Below is a small trained network, with its code and all its weights. Each question gives an input and a target symbol and asks what happens when units are switched off, that is, made to give their printed mean instead of their output.

import numpy as np


def w(rows, s, z=0):
    codes = np.array(rows[::2]) - 128.0
    scale = np.full(codes.shape[1], s)
    scale[-1] = z or s
    return codes * scale


def f(y):
    return np.maximum(y, 0)


def softmax(a):
    e = np.exp(a - a.max(-1, keepdims=True))
    return e / e.sum(-1, keepdims=True)


def log_softmax(a):
    a = a - a.max(-1, keepdims=True)
    return a - np.log(np.exp(a).sum(-1, keepdims=True))


def net(x, mask):
    ids = ['αγδζηθλμστ'.index(c) for c in x.split()]
    T = len(ids)
    res = E[ids] + P[:T]
    r = res
    for j in range(2):
        rows = slice(4 * j, 4 * j + 4)
        q, k, v = (r @ M[0][rows].T for M in (Q, K, V))
        z = softmax(np.where(np.tri(T) > 0, q @ k.T / 4**0.5, -1e9)) @ v
        o = O[0][rows]
        res = res + np.where(mask[j], z, o[:, -1]) @ o[:, :-1]
    y = f(res @ A[0][:, :-1].T + A[0][:, -1])
    res = res + np.where(mask[2:14], y, B[0][:, -1]) @ B[0][:, :-1]
    return log_softmax(res[-1] @ U[:, :-1].T + U[:, -1])


Q, K, V, O, A, B = {}, {}, {}, {}, {}, {}
E = w([
[227,180,41],'α',
[162,97,184],'γ',
[185,81,192],'δ',
[19,212,183],'ζ',
[176,4,201],'η',
[118,100,152],'θ',
[144,51,162],'λ',
[102,87,21],'μ',
[190,56,211],'σ',
[143,110,73],'τ',
],0.018)
P = w([
[214,80,161],'0',
[221,102,161],'1',
[222,99,160],'2',
[233,96,137],'3',
[240,105,95],'4',
[249,111,81],'5',
[255,112,67],'6',
],0.0041)
Q[0] = w([
[124,91,130],'head 0',
[94,145,135],'head 0',
[173,110,99],'head 0',
[185,126,192],'head 0',
[182,100,89],'head 1',
[184,32,205],'head 1',
[255,83,152],'head 1',
[158,130,24],'head 1',
],0.018)
K[0] = w([
[168,147,114],'head 0',
[90,64,158],'head 0',
[82,175,141],'head 0',
[129,135,181],'head 0',
[178,159,84],'head 1',
[71,217,162],'head 1',
[208,249,142],'head 1',
[185,122,121],'head 1',
],0.017)
V[0] = w([
[82,244,153],'head 0',
[248,83,148],'head 0',
[235,137,185],'head 0',
[157,25,171],'head 0',
[5,196,190],'head 1',
[49,23,112],'head 1',
[121,175,119],'head 1',
[169,207,98],'head 1',
],0.011)
O[0] = w([
[235,75,16,91],'head 0',
[93,78,140,180],'head 0',
[233,211,225,166],'head 0',
[70,82,189,157],'head 0',
[1,132,117,2],'head 1',
[94,118,178,81],'head 1',
[80,117,178,120],'head 1',
[178,122,136,161],'head 1',
],0.0055,0.0094)
A[0] = w([
[31,157,149,122],'neuron 0',
[111,176,168,111],'neuron 1',
[42,50,222,163],'neuron 2',
[77,4,138,99],'neuron 3',
[104,175,191,141],'neuron 4',
[138,203,191,73],'neuron 5',
[197,75,157,10],'neuron 6',
[33,166,148,138],'neuron 7',
[76,212,127,146],'neuron 8',
[196,124,142,233],'neuron 9',
[112,171,162,112],'neuron 10',
[107,133,122,116],'neuron 11',
],0.015,0.013)
B[0] = w([
[146,181,155,166],'neuron 0',
[142,128,92,154],'neuron 1',
[76,124,119,214],'neuron 2',
[111,150,53,155],'neuron 3',
[118,140,97,177],'neuron 4',
[167,94,126,164],'neuron 5',
[63,29,5,176],'neuron 6',
[192,183,129,169],'neuron 7',
[166,104,117,157],'neuron 8',
[127,140,204,253],'neuron 9',
[120,61,98,150],'neuron 10',
[168,159,129,132],'neuron 11',
],0.013,0.023)
U = w([
[178,57,162,145],'α',
[103,95,165,182],'γ',
[102,80,155,114],'δ',
[174,110,64,86],'ζ',
[66,102,92,10],'η',
[34,194,216,156],'θ',
[50,130,164,138],'λ',
[105,101,87,121],'μ',
[93,74,124,75],'σ',
[145,183,255,179],'τ',
],0.014,0.012)

Each question gives the input, a string of symbols that net reads in full, and the target symbol t.
The units are the heads (4 rows each of Q, K, V and O) and the neurons (one row each of A and B). Each row of codes is followed by its name. A weight is (code - 128) times the scale printed after its matrix; where a second scale follows, it is the last column's (O, A, B and U).
mask holds one flag per unit, heads first, then neurons. A switched-off unit (its flag False) gives its mean, the last column of its rows in O or B, instead of its output. The means were averaged over made-up inputs and are rounded, as every weight is.
A unit's drop is (log p(t) with every unit on - log p(t) with that unit switched off) / (log p(t) with every unit on - log p(t) with every unit switched off).
The circuit of an input: a set's keep is (log p(t) with only the set's units on - log p(t) with every unit switched off) / (log p(t) with every unit on - log p(t) with every unit switched off). Starting from the 12 units with the biggest drops (on a tie, the unit counted first), units are removed one at a time, each time the one whose removal leaves the highest keep (on an exact tie, the one counted first), for as long as the keep stays at least 0.8.
circuit, biggest first: the units of the circuit, biggest drop first
unit that matters most: the unit with the biggest drop
top k neurons: the k neurons with the biggest drops, biggest first
which heads matter: for each layer, one digit per head in row order, 1 if its drop is at least 0.15 and else 0, layers parted by /
drop of u: that unit's drop, to one decimal
input γ τ λ, target λ: which heads matter -> 10
input λ ζ θ, target θ: unit that matters most -> head 1
input σ θ ζ η, target μ: circuit, biggest first -> neuron 3; head 1
input η σ σ, target σ: circuit, biggest first -> neuron 6; head 0; neuron 2; neuron 5
input θ τ λ τ μ η λ, target λ: circuit, biggest first -> head 0; neuron 2; neuron 5
input τ α ζ σ θ τ, target α: which heads matter -> 01
input ζ ζ τ θ, target ζ: circuit, biggest first -> neuron 9; head 1; neuron 7
input σ θ η, target η: which heads matter -> 00
input μ τ θ τ λ θ, target θ: which heads matter -> 10
input α μ λ μ, target α: top 2 neurons -> neuron 2; neuron 0
input τ τ η, target η: top 3 neurons -> neuron 6; neuron 3; neuron 2
input μ δ α, target α: top 3 neurons -> neuron 6; neuron 9; neuron 0
input θ η ζ α ζ η η, target ζ: top 3 neurons -> neuron 3; neuron 2; neuron 9
input σ δ τ ζ θ τ, target α: unit that matters most -> head 0
input δ τ τ σ, target σ: top 2 neurons -> neuron 6; neuron 2
input ζ θ τ α τ ζ ζ, target τ: drop of neuron 6 -> 3.6
input τ ζ ζ μ σ λ, target ζ: drop of neuron 6 -> 0.2
input λ η ζ ζ η, target ζ: drop of neuron 7 -> -0.1
